Below is a small trained network, with its code and all its weights. Each question gives an input and a target symbol and asks what happens when units are switched off, that is, made to give their printed mean instead of their output.

import numpy as np


def w(rows, s, z=0):
    codes = np.array(rows[::2]) - 128.0
    scale = np.full(codes.shape[1], s)
    scale[-1] = z or s
    return codes * scale


def norm(h):
    return h / np.sqrt((h * h).mean(-1, keepdims=True) + 1e-5)


def f(y):
    return y / 2 * (1 + np.tanh(0.7978845608 * (y + 0.044715 * y**3)))


def softmax(a):
    e = np.exp(a - a.max(-1, keepdims=True))
    return e / e.sum(-1, keepdims=True)


def log_softmax(a):
    a = a - a.max(-1, keepdims=True)
    return a - np.log(np.exp(a).sum(-1, keepdims=True))


def net(x, mask):
    ids = ['Φαβγεζηθλμξπτψ'.index(c) for c in x.split()]
    T = len(ids)
    res = E[ids] + P[:T]
    u = 0
    for l in range(3):
        q, k, v = (norm(res) @ M[l].T for M in (Q, K, V))
        z = softmax(np.where(np.tri(T) > 0, q @ k.T / 2**0.5, -1e9)) @ v
        res = res + np.where(mask[u], z, O[l][:, -1]) @ O[l][:, :-1]
        u += 1
        y = f(norm(res) @ A[l][:, :-1].T + A[l][:, -1])
        res = res + np.where(mask[u : u + 8], y, B[l][:, -1]) @ B[l][:, :-1]
        u += 8
    return log_softmax(norm(res)[-1] @ U[:, :-1].T + U[:, -1])


Q, K, V, O, A, B = {}, {}, {}, {}, {}, {}
E = w([
[122,153,83,175,140,99,166],'Φ',
[122,165,145,145,106,150,95],'α',
[140,144,125,168,113,141,142],'β',
[175,165,126,137,89,161,31],'γ',
[164,168,135,159,118,178,85],'ε',
[127,182,126,164,151,147,101],'ζ',
[153,169,97,154,76,110,66],'η',
[210,132,73,113,57,166,67],'θ',
[183,145,104,149,62,142,67],'λ',
[79,201,127,155,197,143,142],'μ',
[120,172,120,139,111,142,95],'ξ',
[134,79,142,185,95,179,208],'π',
[2,134,106,128,197,206,212],'τ',
[70,145,12,116,216,122,186],'ψ',
],0.00089)
P = w([
[141,63,163,62,151,86,149],'0',
[167,167,184,127,221,252,26],'1',
[116,210,154,160,98,96,149],'2',
[134,173,35,232,24,121,142],'3',
[169,31,123,100,210,217,105],'4',
[99,104,154,113,122,74,117],'5',
[94,182,63,181,59,173,148],'6',
[198,81,125,117,181,246,102],'7',
[109,159,128,130,124,21,92],'8',
],0.002)
Q[0] = w([
[46,234,32,205,8,79,142],'0.h1',
[77,3,227,31,192,15,78],'0.h1',
],0.0033)
K[0] = w([
[157,63,209,36,125,14,98],'0.h1',
[81,253,119,253,54,110,44],'0.h1',
],0.0036)
V[0] = w([
[253,62,25,131,89,187,104],'0.h1',
[148,172,202,188,174,130,15],'0.h1',
],0.0022)
O[0] = w([
[142,98,113,234,230,172,52,243],'0.h1',
[250,180,89,90,126,143,216,4],'0.h1',
],0.0023,0.0002)
A[0] = w([
[102,148,151,91,201,97,114,101],'0.n1',
[218,178,139,117,57,201,53,70],'0.n2',
[131,119,177,190,230,211,91,242],'0.n3',
[132,179,61,236,236,218,184,118],'0.n4',
[101,234,172,86,35,123,43,179],'0.n5',
[247,120,47,103,76,205,96,147],'0.n6',
[56,83,72,111,146,102,252,177],'0.n7',
[98,173,123,92,60,184,168,255],'0.n8',
],0.002,0.00077)
B[0] = w([
[63,75,93,155,118,203,85,120],'0.n1',
[62,174,99,139,161,72,223,162],'0.n2',
[153,98,114,4,50,180,184,245],'0.n3',
[223,100,138,71,69,117,54,223],'0.n4',
[173,46,102,197,90,93,211,200],'0.n5',
[61,200,163,135,228,71,157,190],'0.n6',
[165,226,143,170,183,143,125,143],'0.n7',
[191,160,139,136,233,96,141,179],'0.n8',
],0.0018,0.0012)
Q[1] = w([
[198,3,197,25,226,140,142],'1.h1',
[109,24,214,55,219,34,145],'1.h1',
],0.0038)
K[1] = w([
[78,212,27,164,144,191,149],'1.h1',
[227,254,67,224,76,155,229],'1.h1',
],0.0036)
V[1] = w([
[130,146,216,145,171,240,181],'1.h1',
[64,158,48,99,253,148,132],'1.h1',
],0.0028)
O[1] = w([
[110,57,24,38,18,149,148,222],'1.h1',
[98,46,80,195,254,204,215,1],'1.h1',
],0.0032,0.00052)
A[1] = w([
[114,134,44,221,99,103,25,118],'1.n1',
[107,125,103,63,74,67,240,141],'1.n2',
[13,21,113,253,112,76,118,178],'1.n3',
[3,172,110,114,194,65,128,78],'1.n4',
[226,180,159,76,123,177,76,140],'1.n5',
[80,113,184,192,9,73,86,75],'1.n6',
[164,66,129,59,42,119,24,26],'1.n7',
[145,43,111,109,106,190,104,8],'1.n8',
],0.0027,0.0012)
B[1] = w([
[141,47,220,91,138,215,148,210],'1.n1',
[146,99,42,115,120,118,197,160],'1.n2',
[88,197,181,4,225,186,214,190],'1.n3',
[169,195,129,169,64,137,85,106],'1.n4',
[91,172,189,158,183,47,200,233],'1.n5',
[94,167,78,103,196,159,38,246],'1.n6',
[189,155,159,112,110,219,196,182],'1.n7',
[121,108,94,127,63,109,78,134],'1.n8',
],0.0027,0.0014)
Q[2] = w([
[134,155,121,131,147,129,3],'2.h1',
[64,252,101,226,64,140,152],'2.h1',
],0.0032)
K[2] = w([
[144,100,78,197,148,115,9],'2.h1',
[102,75,255,160,95,25,97],'2.h1',
],0.0029)
V[2] = w([
[48,170,145,84,203,115,197],'2.h1',
[251,46,129,32,177,114,174],'2.h1',
],0.0016)
O[2] = w([
[101,187,93,83,54,79,106,199],'2.h1',
[245,139,43,254,169,73,77,250],'2.h1',
],0.0021,0.0012)
A[2] = w([
[140,147,185,109,121,19,115,137],'2.n1',
[137,5,55,74,146,174,43,83],'2.n2',
[101,172,135,200,126,38,145,84],'2.n3',
[123,3,112,76,103,206,121,46],'2.n4',
[98,39,186,103,163,228,51,102],'2.n5',
[224,28,145,137,29,197,115,4],'2.n6',
[172,89,76,59,174,126,220,137],'2.n7',
[151,129,71,44,97,158,90,167],'2.n8',
],0.0035,0.0022)
B[2] = w([
[89,169,79,191,94,206,152,160],'2.n1',
[72,152,101,192,145,198,45,173],'2.n2',
[102,100,42,159,95,200,94,117],'2.n3',
[75,164,91,171,72,198,55,144],'2.n4',
[141,78,39,141,126,86,131,172],'2.n5',
[191,253,70,27,104,183,162,162],'2.n6',
[47,88,156,160,131,142,186,228],'2.n7',
[110,63,152,103,86,78,115,254],'2.n8',
],0.0033,0.0017)
U = w([
[56,149,229,25,254,133,205,141],'Φ',
[129,227,139,95,22,28,105,40],'α',
[66,48,225,2,62,17,26,197],'β',
[243,206,189,201,177,159,166,90],'γ',
[244,209,21,16,12,224,199,170],'ε',
[212,87,28,188,62,28,212,77],'ζ',
[67,220,217,237,180,156,21,40],'η',
[108,26,14,234,243,243,3,164],'θ',
[229,89,201,168,246,47,10,176],'λ',
[82,98,48,189,78,73,234,2],'μ',
[89,233,238,106,121,88,118,94],'ξ',
[20,109,42,79,11,232,11,227],'π',
[35,56,96,105,106,115,233,100],'τ',
[33,15,154,107,240,171,237,126],'ψ',
],0.004,0.0013)

Each question gives the input, a string of symbols that net reads in full, and the target symbol t.
The units are the heads (2 rows each of Q, K, V and O) and the neurons (one row each of A and B). Each row of codes is followed by its name. A weight is (code - 128) times the scale printed after its matrix; where a second scale follows, it is the last column's (O, A, B and U).
mask holds one flag per unit, layer by layer, with each layer's heads first. A switched-off unit (its flag False) gives its mean, the last column of its rows in O or B, instead of its output. The means were averaged over made-up inputs and are rounded, as every weight is.
A unit's drop is (log p(t) with every unit on - log p(t) with that unit switched off) / (log p(t) with every unit on - log p(t) with every unit switched off).
The circuit of an input: a set's keep is (log p(t) with only the set's units on - log p(t) with every unit switched off) / (log p(t) with every unit on - log p(t) with every unit switched off). Starting from the 12 units with the biggest drops (on a tie, the unit counted first), units are removed one at a time, each time the one whose removal leaves the highest keep (on an exact tie, the one counted first), for as long as the keep stays at least 0.8.
circuit, biggest first: the units of the circuit, biggest drop first
most important unit: the unit with the biggest drop
top k neurons: the k neurons with the biggest drops, biggest first
top k neurons in layer l: the k neurons of layer l with the biggest drops, biggest first
input Φ λ ψ α, target Φ: most important unit	1.n3
input ε η η ψ, target ε: circuit, biggest first	1.n5, 0.n4, 1.n1, 2.n6
input λ π ζ, target η: top 2 neurons	2.n6, 2.n1
input π ψ θ θ, target π: circuit, biggest first	0.h1, 1.n6, 1.n1
input π π π β ε, target ε: top 4 neurons	2.n6, 1.n3, 1.n6, 1.n7
input ε λ α π, target ε: circuit, biggest first	1.n5, 1.n1, 2.n6
input π γ ξ π θ μ π, target π: circuit, biggest first	0.h1, 1.n6, 1.h1, 1.n5
input λ ε μ ζ γ Φ θ, target λ: top 2 neurons	1.n1, 0.n6
input π λ θ, target β: top 4 neurons	1.n6, 0.n6, 1.n3, 0.n4
input ε λ π λ, target ε: circuit, biggest first	1.n1, 2.n6
input β α η ε π, target ε: top 4 neurons	1.n3, 2.n6, 1.n6, 0.n3
input β ξ Φ ψ, target β: top 2 neurons in layer 0	0.n6, 0.n2
input ζ λ ψ γ π Φ, target Φ: top 2 neurons	1.n3, 0.n4
input ζ γ ζ ψ π λ ζ, target ζ: top 3 neurons in layer 0	0.n4, 0.n5, 0.n6
input ε β α, target ζ: top 2 neurons	0.n5, 0.n4
input π λ ζ Φ, target π: most important unit	1.n5
input μ π μ π γ, target ε: top 2 neurons in layer 1	1.n6, 1.n3
input β ε π μ ε, target ε: top 2 neurons	1.n6, 1.n3
input β ψ ε τ ε, target π: top 4 neurons	1.n3, 0.n3, 1.n8, 1.n6
input γ α π μ β, target ε: top 4 neurons in layer 0	0.n4, 0.n3, 0.n8, 0.n2
input β θ ψ π ε π, target Φ: circuit, biggest first	1.n3
input ξ η θ λ λ π Φ β, target ε: top 4 neurons in layer 1	1.n6, 1.n3, 1.n8, 1.n2
input π β ξ, target β: top 2 neurons	1.n6, 0.n6
input ε α π ε β η ζ, target ε: top 2 neurons	0.n4, 1.n1
